Below are the code and all the weights of a small trained network. Each question names an input and a class and asks about switching units off, where a switched-off unit gives its printed mean instead of its output.

import numpy as np


def w(rows, s, z=0):
    codes = np.array(rows[::2]) - 128.0
    scale = np.full(codes.shape[1], s)
    scale[-1] = z or s
    return codes * scale


def f(y):
    return np.maximum(y, 0)


def log_softmax(a):
    a = a - a.max(-1, keepdims=True)
    return a - np.log(np.exp(a).sum(-1, keepdims=True))


def net(x, mask):
    res = np.array(x, float).reshape(1, 7) / 4 @ E
    y = f(res @ A[0][:, :-1].T + A[0][:, -1])
    res = res + np.where(mask, y, B[0][:, -1]) @ B[0][:, :-1]
    return log_softmax(res[-1] @ U[:, :-1].T + U[:, -1])


A, B = {}, {}
E = w([
[77,171,73,67,130,112,132],'x0',
[146,167,124,125,130,210,147],'x1',
[132,129,128,126,129,127,129],'x2',
[125,125,127,129,130,129,130],'x3',
[128,127,129,128,128,129,127],'x4',
[142,107,105,120,2,127,182],'x5',
[129,130,127,130,129,127,129],'x6',
],0.02)
A[0] = w([
[112,139,88,88,86,118,155,59],'neuron 1',
[139,123,158,162,172,137,94,194],'neuron 2',
[143,114,165,166,152,139,106,188],'neuron 3',
[92,163,84,78,132,114,131,144],'neuron 4',
[146,175,120,122,130,251,143,137],'neuron 5',
[156,104,175,178,152,140,109,201],'neuron 6',
[144,105,110,125,75,125,170,174],'neuron 7',
[84,170,112,96,162,122,102,127],'neuron 8',
[139,147,131,131,125,187,147,134],'neuron 9',
[164,85,148,154,96,137,159,130],'neuron 10',
[107,78,132,128,124,40,106,255],'neuron 11',
[170,75,141,168,88,139,159,125],'neuron 12',
[106,125,120,134,132,82,109,202],'neuron 13',
[124,166,132,119,145,162,123,122],'neuron 14',
[145,133,146,137,129,171,137,113],'neuron 15',
[96,172,107,110,161,109,111,153],'neuron 16',
[108,147,78,84,93,114,156,55],'neuron 17',
[114,133,83,105,95,117,156,84],'neuron 18',
],0.015,0.0067)
B[0] = w([
[185,105,171,203,168,176,185,184],'neuron 1',
[160,120,146,153,189,156,198,228],'neuron 2',
[161,92,161,186,158,150,171,208],'neuron 3',
[94,146,145,120,230,126,149,208],'neuron 4',
[158,254,66,121,109,235,151,235],'neuron 5',
[169,90,149,182,136,160,167,228],'neuron 6',
[174,99,126,156,71,119,110,214],'neuron 7',
[88,172,90,76,144,93,88,216],'neuron 8',
[144,174,77,117,88,175,147,181],'neuron 9',
[105,132,76,96,43,100,71,203],'neuron 10',
[113,14,184,137,135,68,93,249],'neuron 11',
[79,142,75,74,47,85,48,218],'neuron 12',
[105,87,136,107,172,102,132,193],'neuron 13',
[121,187,126,111,157,158,137,175],'neuron 14',
[132,150,96,133,96,161,149,167],'neuron 15',
[66,130,98,66,173,96,98,211],'neuron 16',
[171,97,175,181,190,163,206,186],'neuron 17',
[158,102,171,174,155,145,155,178],'neuron 18',
],0.01,0.018)
U = w([
[149,36,254,203,169,98,169,251],'0',
[192,171,147,207,158,203,206,120],'1',
[36,106,127,43,173,9,82,163],'2',
[66,240,79,35,155,139,113,6],'3',
[119,79,137,129,55,16,20,132],'4',
[135,182,45,94,39,145,86,69],'5',
],0.0078,0.0017)

Each question gives the input, the list of numbers given to net, and the class t.
The units are the neurons (one row each of A and B). Each row of codes is followed by its name. A weight is (code - 128) times the scale printed after its matrix; where a second scale follows, it is the last column's (A, B and U).
mask holds one flag per neuron, in row order. A switched-off neuron (its flag False) gives its mean, the last column of its row in B, instead of its output. The means were averaged over made-up inputs and are rounded, as every weight is.
A unit's drop is (log p(t) with every unit on - log p(t) with that unit switched off) / (log p(t) with every unit on - log p(t) with every unit switched off).
The circuit of an input: a set's keep is (log p(t) with only the set's units on - log p(t) with every unit switched off) / (log p(t) with every unit on - log p(t) with every unit switched off). Starting from the 12 units with the biggest drops (on a tie, the unit counted first), units are removed one at a time, each time the one whose removal leaves the highest keep (on an exact tie, the one counted first), for as long as the keep stays at least 0.8.
units of the circuit, in order: the units of the circuit, biggest drop first
top k neurons: the k neurons with the biggest drops, biggest first
drop when u is switched off: that unit's drop, to one decimal
input [-7,0,0,-3,-4,2,7], class 4: units of the circuit, in order : [neuron 12]
input [0,-3,4,-4,4,2,7], class 4: units of the circuit, in order : [neuron 2; neuron 4]
input [7,0,7,-4,-4,1,3], class 0: top 3 neurons : [neuron 17; neuron 5; neuron 1]
input [5,-6,5,-7,1,1,1], class 0: top 3 neurons : [neuron 17; neuron 12; neuron 1]
input [4,-1,-6,6,7,0,-2], class 2: top 2 neurons : [neuron 6; neuron 5]
input [2,-1,-2,3,-3,-8,-1], class 2: top 2 neurons : [neuron 5; neuron 8]
input [4,0,4,4,1,-2,4], class 2: top 2 neurons : [neuron 5; neuron 9]
input [0,-7,6,-5,0,5,3], class 4: top 2 neurons : [neuron 12; neuron 2]
input [1,4,-8,-8,-5,-6,-3], class 3: drop when neuron 8 is switched off : 0.4
input [6,1,3,-1,5,2,-6], class 1: drop when neuron 11 is switched off : 0.9
input [-8,1,-6,-2,-2,-1,2], class 1: drop when neuron 11 is switched off : 1.7
input [3,-1,7,3,5,2,5], class 0: drop when neuron 5 is switched off : 0.4
